Below are the code and all the weights of a small trained network. Each question names an input and a class and asks about switching units off, where a switched-off unit gives its printed mean instead of its output.

import numpy as np


def w(rows, s, z=0):
    codes = np.array(rows[::2]) - 128.0
    scale = np.full(codes.shape[1], s)
    scale[-1] = z or s
    return codes * scale


def f(y):
    return np.maximum(y, 0)


def log_softmax(a):
    a = a - a.max(-1, keepdims=True)
    return a - np.log(np.exp(a).sum(-1, keepdims=True))


def net(x, mask):
    res = np.array(x, float).reshape(1, 8) / 4 @ E
    y = f(res @ A[0][:, :-1].T + A[0][:, -1])
    res = res + np.where(mask, y, B[0][:, -1]) @ B[0][:, :-1]
    return log_softmax(res[-1] @ U[:, :-1].T + U[:, -1])


A, B = {}, {}
E = w([
[152,158,103,2,159,180,242,26,81,191,126],'x0',
[103,79,200,11,179,49,182,212,56,74,223],'x1',
[112,93,156,17,133,124,76,80,201,173,159],'x2',
[244,147,115,101,62,114,148,175,145,84,75],'x3',
[77,27,122,142,15,156,152,159,137,112,117],'x4',
[116,150,106,52,41,16,118,107,158,109,101],'x5',
[125,142,175,147,214,114,132,157,87,21,67],'x6',
[70,195,191,108,26,95,134,212,91,218,31],'x7',
],0.0068)
A[0] = w([
[101,115,132,132,110,85,86,144,151,101,131,148],'n1',
[132,105,116,84,144,116,154,135,105,110,172,204],'n2',
[146,95,118,129,236,176,122,80,144,129,193,246],'n3',
[123,124,118,76,103,141,107,51,176,149,166,192],'n4',
[158,163,116,155,80,167,147,118,134,153,72,157],'n5',
[106,107,140,172,129,111,87,193,136,102,144,154],'n6',
[130,114,113,30,74,80,125,125,130,127,170,189],'n7',
[182,154,116,185,106,125,132,106,149,104,53,179],'n8',
[137,129,126,54,95,128,158,151,117,138,121,198],'n9',
[136,140,130,103,47,143,150,164,109,185,122,187],'n10',
[81,131,120,144,141,117,113,116,124,136,116,234],'n11',
[117,105,132,79,91,97,128,98,171,111,149,99],'n12',
[125,132,134,148,67,147,168,166,127,167,122,153],'n13',
[131,129,128,157,132,130,117,103,138,161,160,89],'n14',
[151,109,113,130,234,129,132,170,92,79,197,102],'n15',
[106,124,126,151,96,148,94,155,149,89,126,58],'n16',
[141,134,139,99,165,131,151,141,84,101,124,236],'n17',
[119,111,140,161,88,140,99,145,153,121,104,218],'n18',
[107,123,129,125,139,155,148,165,129,111,138,76],'n19',
[153,80,118,66,73,83,111,99,174,122,158,96],'n20',
[89,159,154,89,200,81,170,172,55,111,112,250],'n21',
[36,175,134,175,194,31,123,138,64,146,129,112],'n22',
[168,124,121,159,107,160,172,136,106,134,120,124],'n23',
[125,152,133,153,102,131,129,124,129,111,86,193],'n24',
[119,105,121,131,135,202,130,30,148,192,120,157],'n25',
[153,115,150,8,146,133,195,190,96,115,122,100],'n26',
[102,131,115,121,81,154,148,121,122,181,127,180],'n27',
[183,145,124,155,170,135,123,86,137,75,76,180],'n28',
[113,116,129,118,132,142,144,100,122,141,135,130],'n29',
[112,115,103,136,121,110,144,152,128,108,111,70],'n30',
[185,91,130,149,201,124,152,139,119,96,164,128],'n31',
[128,132,149,156,75,119,124,166,117,151,125,228],'n32',
[114,65,161,175,100,115,52,210,177,79,115,147],'n33',
[117,125,153,99,134,117,138,158,103,144,131,84],'n34',
],0.011,0.0023)
B[0] = w([
[108,76,125,127,114,168,132,125,156,118,134,178],'n1',
[135,139,147,109,108,113,177,121,126,72,103,198],'n2',
[147,168,185,174,201,181,168,124,162,125,126,249],'n3',
[149,127,97,153,99,113,161,61,186,157,127,224],'n4',
[111,178,90,197,126,90,78,131,90,113,120,202],'n5',
[85,58,118,116,142,161,121,123,149,90,127,196],'n6',
[143,115,141,119,58,52,155,91,182,125,131,239],'n7',
[114,179,32,105,125,111,121,108,108,81,128,205],'n8',
[160,108,126,103,132,47,159,127,112,143,125,209],'n9',
[128,108,169,208,118,83,109,148,83,140,135,213],'n10',
[146,129,114,103,114,171,108,130,137,147,137,163],'n11',
[155,117,127,135,102,93,124,117,181,118,160,192],'n12',
[123,112,136,185,122,140,106,164,104,159,99,187],'n13',
[129,120,134,92,152,156,131,127,127,129,88,158],'n14',
[123,154,239,199,155,131,146,158,152,75,138,230],'n15',
[147,88,103,90,145,142,112,155,143,126,103,165],'n16',
[133,134,176,117,128,112,150,140,91,104,123,194],'n17',
[123,91,71,135,164,118,101,156,104,140,127,186],'n18',
[132,119,150,123,132,109,106,148,133,115,131,150],'n19',
[102,133,121,142,95,68,116,80,196,116,144,217],'n20',
[104,141,171,29,87,176,124,133,66,143,138,241],'n21',
[66,173,185,83,55,181,61,119,146,143,158,204],'n22',
[115,172,143,145,137,114,75,146,110,138,104,168],'n23',
[133,134,87,123,112,141,91,150,110,108,149,173],'n24',
[170,140,57,92,198,168,153,115,132,216,118,221],'n25',
[161,93,93,46,148,84,235,138,50,126,131,242],'n26',
[158,114,137,179,124,119,110,145,121,176,110,187],'n27',
[107,206,96,111,132,113,135,107,125,75,142,197],'n28',
[162,136,127,111,158,119,131,126,137,132,120,156],'n29',
[116,112,153,93,144,115,80,143,138,131,133,148],'n30',
[120,134,177,191,167,117,144,132,143,79,131,204],'n31',
[124,76,127,167,128,116,90,153,127,137,117,188],'n32',
[115,6,77,96,166,153,124,175,135,96,122,230],'n33',
[154,134,140,57,122,120,130,123,129,133,114,166],'n34',
],0.019,0.012)
U = w([
[52,154,166,46,51,188,95,166,75,180,169,168],'0',
[97,232,18,137,148,120,94,137,75,81,105,214],'1',
[125,182,201,164,212,179,195,154,145,73,166,120],'2',
[137,122,94,204,92,100,84,202,36,241,67,2],'3',
[156,118,167,32,87,81,211,171,23,153,136,88],'4',
[162,106,97,135,53,52,159,82,210,181,156,69],'5',
[75,19,65,105,148,155,96,208,146,108,124,254],'6',
[182,178,75,142,199,195,161,94,151,253,101,165],'7',
],0.0068,0.0005)

Each question gives the input, the list of numbers given to net, and the class t.
The units are the neurons (one row each of A and B). Each row of codes is followed by its name. A weight is (code - 128) times the scale printed after its matrix; where a second scale follows, it is the last column's (A, B and U).
mask holds one flag per neuron, in row order. A switched-off neuron (its flag False) gives its mean, the last column of its row in B, instead of its output. The means were averaged over made-up inputs and are rounded, as every weight is.
A unit's drop is (log p(t) with every unit on - log p(t) with that unit switched off) / (log p(t) with every unit on - log p(t) with every unit switched off).
The circuit of an input: a set's keep is (log p(t) with only the set's units on - log p(t) with every unit switched off) / (log p(t) with every unit on - log p(t) with every unit switched off). Starting from the 12 units with the biggest drops (on a tie, the unit counted first), units are removed one at a time, each time the one whose removal leaves the highest keep (on an exact tie, the one counted first), for as long as the keep stays at least 0.8.
units of the circuit, in order: the units of the circuit, biggest drop first
unit that matters most: the unit with the biggest drop
k most important neurons: the k neurons with the biggest drops, biggest first
drop when u is switched off: that unit's drop, to one decimal
input [0,-7,-2,7,5,1,-1,1], class 3: units of the circuit, in order	[n13]
input [-8,5,-3,-7,4,-2,6,8], class 6: 2 most important neurons	[n33 n6]
input [5,-4,-8,1,-5,4,8,7], class 1: 3 most important neurons	[n8 n5 n28]
input [-7,6,-2,-5,-3,-2,5,5], class 0: 2 most important neurons	[n22 n21]
input [-7,-7,7,-6,-4,3,-8,5], class 6: 3 most important neurons	[n33 n1 n3]
input [5,-6,7,1,6,2,8,-2], class 7: 2 most important neurons	[n25 n7]
input [-8,-6,-4,7,-5,-7,-4,-2], class 1: 2 most important neurons	[n8 n28]
input [-3,-5,-6,5,4,-7,-2,-3], class 1: 2 most important neurons	[n8 n5]
input [-5,5,-1,1,4,-3,0,-5], class 2: 2 most important neurons	[n15 n31]
input [8,-7,-6,0,1,2,0,3], class 3: 3 most important neurons	[n27 n10 n13]
input [-2,1,-4,6,-1,7,4,4], class 6: 2 most important neurons	[n33 n32]
input [4,8,7,0,1,-6,1,-4], class 2: 2 most important neurons	[n3 n15]
input [3,5,2,-7,-4,3,-5,0], class 5: 2 most important neurons	[n4 n7]
input [-2,-2,3,7,-2,2,8,-1], class 1: unit that matters most	n28
input [-3,-6,-7,0,6,-2,-1,0], class 6: 3 most important neurons	[n33 n6 n16]
input [7,1,-6,7,5,-2,1,7], class 3: drop when n13 is switched off	0.1
input [-5,-2,-3,-7,-5,7,4,4], class 0: drop when n22 is switched off	1.2
input [-5,7,1,4,6,6,7,-8], class 6: drop when n33 is switched off	6.2
input [-4,-1,0,8,3,7,0,-1], class 6: drop when n16 is switched off	0.0
input [-3,-6,7,-1,2,3,0,4], class 6: units of the circuit, in order	[n33]
